Below are the code and all the weights of a small trained network. Each question names an input and a target symbol and asks about switching units off, where a switched-off unit gives its printed mean instead of its output.

import numpy as np


def w(rows, s, z=0):
    codes = np.array(rows[::2]) - 128.0
    scale = np.full(codes.shape[1], s)
    scale[-1] = z or s
    return codes * scale


def norm(h):
    return h / np.sqrt((h * h).mean(-1, keepdims=True) + 1e-5)


def f(y):
    return np.maximum(y, 0)


def softmax(a):
    e = np.exp(a - a.max(-1, keepdims=True))
    return e / e.sum(-1, keepdims=True)


def log_softmax(a):
    a = a - a.max(-1, keepdims=True)
    return a - np.log(np.exp(a).sum(-1, keepdims=True))


def net(x, mask):
    ids = ['βγδζξπσψ'.index(c) for c in x.split()]
    T = len(ids)
    res = E[ids] + P[:T]
    u = 0
    for l in range(2):
        r = norm(res)
        for j in range(2):
            rows = slice(3 * j, 3 * j + 3)
            q, k, v = (r @ M[l][rows].T for M in (Q, K, V))
            z = softmax(np.where(np.tri(T) > 0, q @ k.T / 3**0.5, -1e9)) @ v
            o = O[l][rows]
            res = res + np.where(mask[u + j], z, o[:, -1]) @ o[:, :-1]
        u += 2
        y = f(norm(res) @ A[l][:, :-1].T + A[l][:, -1])
        res = res + np.where(mask[u : u + 8], y, B[l][:, -1]) @ B[l][:, :-1]
        u += 8
    return log_softmax(norm(res)[-1] @ U[:, :-1].T + U[:, -1])


Q, K, V, O, A, B = {}, {}, {}, {}, {}, {}
E = w([
[164,158,113,140,127,149,135,187,145,116],'β',
[96,114,132,153,141,103,125,199,141,101],'γ',
[174,132,168,126,107,108,149,188,148,150],'δ',
[101,173,181,136,103,113,188,152,132,111],'ζ',
[99,117,111,40,141,114,159,122,138,96],'ξ',
[184,157,111,182,229,139,95,5,95,202],'π',
[57,86,181,64,91,135,63,142,140,168],'σ',
[50,102,148,107,70,225,149,110,171,136],'ψ',
],0.0024)
P = w([
[155,61,130,159,84,170,138,191,24,110],'0',
[118,106,152,106,130,158,139,198,52,125],'1',
[112,124,163,83,123,151,143,172,77,126],'2',
[118,136,162,94,150,143,132,169,129,137],'3',
[118,140,160,98,140,134,131,156,159,131],'4',
[126,146,152,109,131,124,122,129,189,129],'5',
[120,140,146,105,124,110,130,106,215,142],'6',
[109,145,142,127,133,99,127,89,227,142],'7',
[99,149,133,127,126,85,125,55,251,142],'8',
],0.0019)
Q[0] = w([
[3,98,165,95,135,110,161,125,184,79],'0.h1',
[229,149,90,150,123,149,97,133,80,162],'0.h1',
[32,110,160,105,130,107,161,122,167,101],'0.h1',
[139,99,111,114,103,165,131,105,63,82],'0.h2',
[122,107,111,128,125,122,125,139,162,144],'0.h2',
[122,143,125,100,139,110,149,135,174,153],'0.h2',
],0.0042)
K[0] = w([
[159,177,133,164,229,128,109,54,106,234],'0.h1',
[88,95,138,96,2,123,151,212,161,27],'0.h1',
[158,147,115,168,250,143,108,32,90,240],'0.h1',
[63,126,164,84,72,152,142,206,147,91],'0.h2',
[123,131,140,155,126,144,112,122,113,154],'0.h2',
[136,113,121,150,133,131,99,84,160,144],'0.h2',
],0.0035)
V[0] = w([
[195,128,95,183,174,173,101,47,80,189],'0.h1',
[157,133,124,166,161,97,120,155,132,87],'0.h1',
[59,79,117,95,113,89,98,122,109,158],'0.h1',
[118,131,115,62,45,64,152,214,208,64],'0.h2',
[146,158,136,197,166,84,127,163,137,86],'0.h2',
[201,134,111,150,254,119,138,71,43,211],'0.h2',
],0.0018)
O[0] = w([
[188,189,67,207,122,87,117,154,86,192,182],'0.h1',
[101,146,120,140,145,116,125,103,143,163,85],'0.h1',
[158,90,162,122,152,154,167,118,120,95,91],'0.h1',
[176,114,97,127,217,123,156,246,169,212,239],'0.h2',
[119,146,130,136,164,146,111,79,210,157,73],'0.h2',
[123,90,144,133,6,154,115,29,150,13,2],'0.h2',
],0.002,0.00052)
A[0] = w([
[208,95,131,149,151,178,116,101,69,173,99],'0.n1',
[88,79,143,69,149,146,149,138,153,186,92],'0.n2',
[158,157,93,207,120,80,92,191,94,201,9],'0.n3',
[102,145,99,129,54,113,81,5,134,26,104],'0.n4',
[159,66,100,153,96,103,135,79,81,93,56],'0.n5',
[147,171,158,128,38,91,171,99,143,97,56],'0.n6',
[142,151,121,171,142,115,85,96,179,125,116],'0.n7',
[176,175,56,161,180,195,141,159,123,145,23],'0.n8',
],0.0029,0.0014)
B[0] = w([
[169,195,118,165,106,107,110,127,113,90,164],'0.n1',
[173,146,92,156,101,128,107,84,104,97,251],'0.n2',
[85,187,133,114,139,141,85,106,134,33,161],'0.n3',
[118,44,181,115,215,122,197,254,194,125,192],'0.n4',
[179,167,98,197,111,151,83,75,101,170,140],'0.n5',
[102,97,136,69,204,132,145,81,96,159,198],'0.n6',
[117,134,105,94,70,151,122,121,121,105,175],'0.n7',
[37,85,148,146,136,66,104,130,88,94,140],'0.n8',
],0.0033,0.002)
Q[1] = w([
[126,106,153,80,116,163,149,168,127,123],'1.h1',
[139,188,104,160,92,104,121,135,94,149],'1.h1',
[124,148,154,116,188,85,140,157,254,141],'1.h1',
[91,163,135,158,132,107,130,63,104,147],'1.h2',
[90,84,209,53,134,144,168,139,169,129],'1.h2',
[162,145,130,133,98,125,116,116,59,123],'1.h2',
],0.0099)
K[1] = w([
[139,80,162,65,103,206,118,97,151,111],'1.h1',
[185,137,131,150,207,93,147,136,48,69],'1.h1',
[98,130,110,81,134,101,118,84,236,156],'1.h1',
[145,73,86,171,175,128,54,116,56,161],'1.h2',
[106,111,139,120,116,149,166,2,221,135],'1.h2',
[113,93,129,120,103,155,106,183,13,77],'1.h2',
],0.0067)
V[1] = w([
[147,151,47,94,110,193,178,104,121,97],'1.h1',
[138,125,134,201,105,163,196,169,156,141],'1.h1',
[85,141,122,108,41,189,67,127,198,199],'1.h1',
[195,188,182,132,128,79,105,64,112,159],'1.h2',
[71,161,160,73,91,77,185,113,124,114],'1.h2',
[73,123,122,149,96,251,153,90,120,112],'1.h2',
],0.0034)
O[1] = w([
[149,136,129,28,85,95,179,187,186,74,98],'1.h1',
[164,156,98,66,96,214,80,55,196,180,122],'1.h1',
[240,133,191,89,86,230,146,164,56,65,53],'1.h1',
[27,126,125,89,166,122,125,254,98,148,28],'1.h2',
[153,100,63,198,79,167,146,179,98,139,249],'1.h2',
[221,181,156,76,151,204,184,207,221,113,135],'1.h2',
],0.0029,0.0012)
A[1] = w([
[160,94,153,135,151,117,136,162,63,113,58],'1.n1',
[144,95,76,124,107,59,172,137,151,143,25],'1.n2',
[143,77,157,141,132,134,154,146,2,104,15],'1.n3',
[94,123,127,99,105,121,59,114,122,152,2],'1.n4',
[109,114,107,148,126,183,137,138,155,180,37],'1.n5',
[100,136,126,121,110,117,142,189,114,136,119],'1.n6',
[97,111,113,153,142,98,129,118,102,142,140],'1.n7',
[139,129,98,149,116,156,119,147,128,178,54],'1.n8',
],0.0053,0.0031)
B[1] = w([
[60,96,158,147,45,156,137,90,49,116,200],'1.n1',
[178,58,59,170,163,75,160,166,73,131,233],'1.n2',
[32,65,225,122,85,117,121,42,29,83,235],'1.n3',
[179,72,179,92,110,81,3,196,132,207,142],'1.n4',
[75,165,83,200,70,171,169,150,127,217,189],'1.n5',
[170,102,130,110,172,128,99,73,125,122,238],'1.n6',
[174,153,134,80,102,167,161,147,142,118,250],'1.n7',
[26,186,114,141,82,169,184,121,151,161,172],'1.n8',
],0.0039,0.002)
U = w([
[175,66,44,151,150,62,182,170,94,138,245],'β',
[220,157,159,58,90,206,173,170,146,85,122],'γ',
[186,147,132,179,186,133,85,1,152,149,2],'δ',
[149,107,157,94,85,92,18,182,144,209,36],'ζ',
[60,160,80,182,68,178,179,156,155,196,167],'ξ',
[48,163,174,45,228,97,163,148,168,131,99],'π',
[100,193,96,168,95,101,68,164,154,13,76],'σ',
[74,78,194,134,75,136,135,92,41,85,220],'ψ',
],0.0052,0.00077)

Each question gives the input, a string of symbols that net reads in full, and the target symbol t.
The units are the heads (3 rows each of Q, K, V and O) and the neurons (one row each of A and B). Each row of codes is followed by its name. A weight is (code - 128) times the scale printed after its matrix; where a second scale follows, it is the last column's (O, A, B and U).
mask holds one flag per unit, layer by layer, with each layer's heads first. A switched-off unit (its flag False) gives its mean, the last column of its rows in O or B, instead of its output. The means were averaged over made-up inputs and are rounded, as every weight is.
A unit's drop is (log p(t) with every unit on - log p(t) with that unit switched off) / (log p(t) with every unit on - log p(t) with every unit switched off).
The circuit of an input: a set's keep is (log p(t) with only the set's units on - log p(t) with every unit switched off) / (log p(t) with every unit on - log p(t) with every unit switched off). Starting from the 12 units with the biggest drops (on a tie, the unit counted first), units are removed one at a time, each time the one whose removal leaves the highest keep (on an exact tie, the one counted first), for as long as the keep stays at least 0.8.
units of the circuit, in order: the units of the circuit, biggest drop first
top k neurons: the k neurons with the biggest drops, biggest first
k most important neurons of layer l: the k neurons of layer l with the biggest drops, biggest first
input ξ σ β ζ σ ζ ξ, target ψ: units of the circuit, in order : [1.h1; 1.h2; 1.n3]
input δ γ π σ π, target ψ: units of the circuit, in order : [0.h2; 1.h1; 0.n4; 1.n3]
input ζ δ δ δ, target ζ: top 3 neurons : [1.n4; 0.n4; 0.n2]
input ψ ζ γ δ, target ξ: units of the circuit, in order : [0.h2; 1.h1; 1.n8]
input ψ ξ ζ, target γ: units of the circuit, in order : [1.h2]
input ξ β γ ξ ξ δ σ δ ζ, target ψ: units of the circuit, in order : [1.h1; 1.h2; 1.n3]
input σ ξ β, target ψ: units of the circuit, in order : [0.n8; 1.n3]
input γ γ σ β ζ π ξ π β, target π: units of the circuit, in order : [0.h2; 1.h2; 0.n6]
input π ζ ξ γ π δ, target π: units of the circuit, in order : [0.h2; 0.n4; 0.n6; 1.h2]
input π ζ ζ ζ β π, target π: units of the circuit, in order : [1.h2; 0.h1; 0.h2; 0.n4]
input ξ ζ δ, target β: units of the circuit, in order : [1.h1; 1.n2]
input ζ β γ β ζ ξ, target β: units of the circuit, in order : [1.n2; 1.h2]
input ξ γ σ ζ π ζ σ π ξ, target ψ: top 4 neurons : [0.n1; 0.n4; 1.n1; 1.n3]
input ζ ζ δ, target ξ: units of the circuit, in order : [1.h1; 1.n8]
input π β ζ γ, target σ: units of the circuit, in order : [0.h1; 0.n3]
input σ ζ π β δ ζ, target π: 2 most important neurons of layer 0 : [0.n6; 0.n2]
input ξ γ σ ζ ξ ξ ζ ζ, target β: most important neuron of layer 1 : [1.n2]
input π σ γ ζ γ ξ ζ π γ, target π: top 2 neurons : [0.n4; 0.n6]
input σ γ σ ζ γ γ δ, target ζ: top 2 neurons : [1.n4; 0.n2]
input β π ψ, target ξ: top neuron : [0.n4]
input β β γ, target δ: 2 most important neurons of layer 1 : [1.n2; 1.n5]
input ψ ξ ξ γ β π ζ β δ, target ψ: 2 most important neurons of layer 0 : [0.n6; 0.n7]
input ψ ξ γ δ, target β: top 2 neurons : [1.n2; 0.n2]
input π π δ, target π: 4 most important neurons of layer 0 : [0.n6; 0.n4; 0.n5; 0.n7]
input γ γ ζ ξ ζ ζ, target β: 2 most important neurons of layer 0 : [0.n2; 0.n4]
input δ ζ ξ γ ζ ξ β γ, target β: 2 most important neurons of layer 1 : [1.n2; 1.n7]
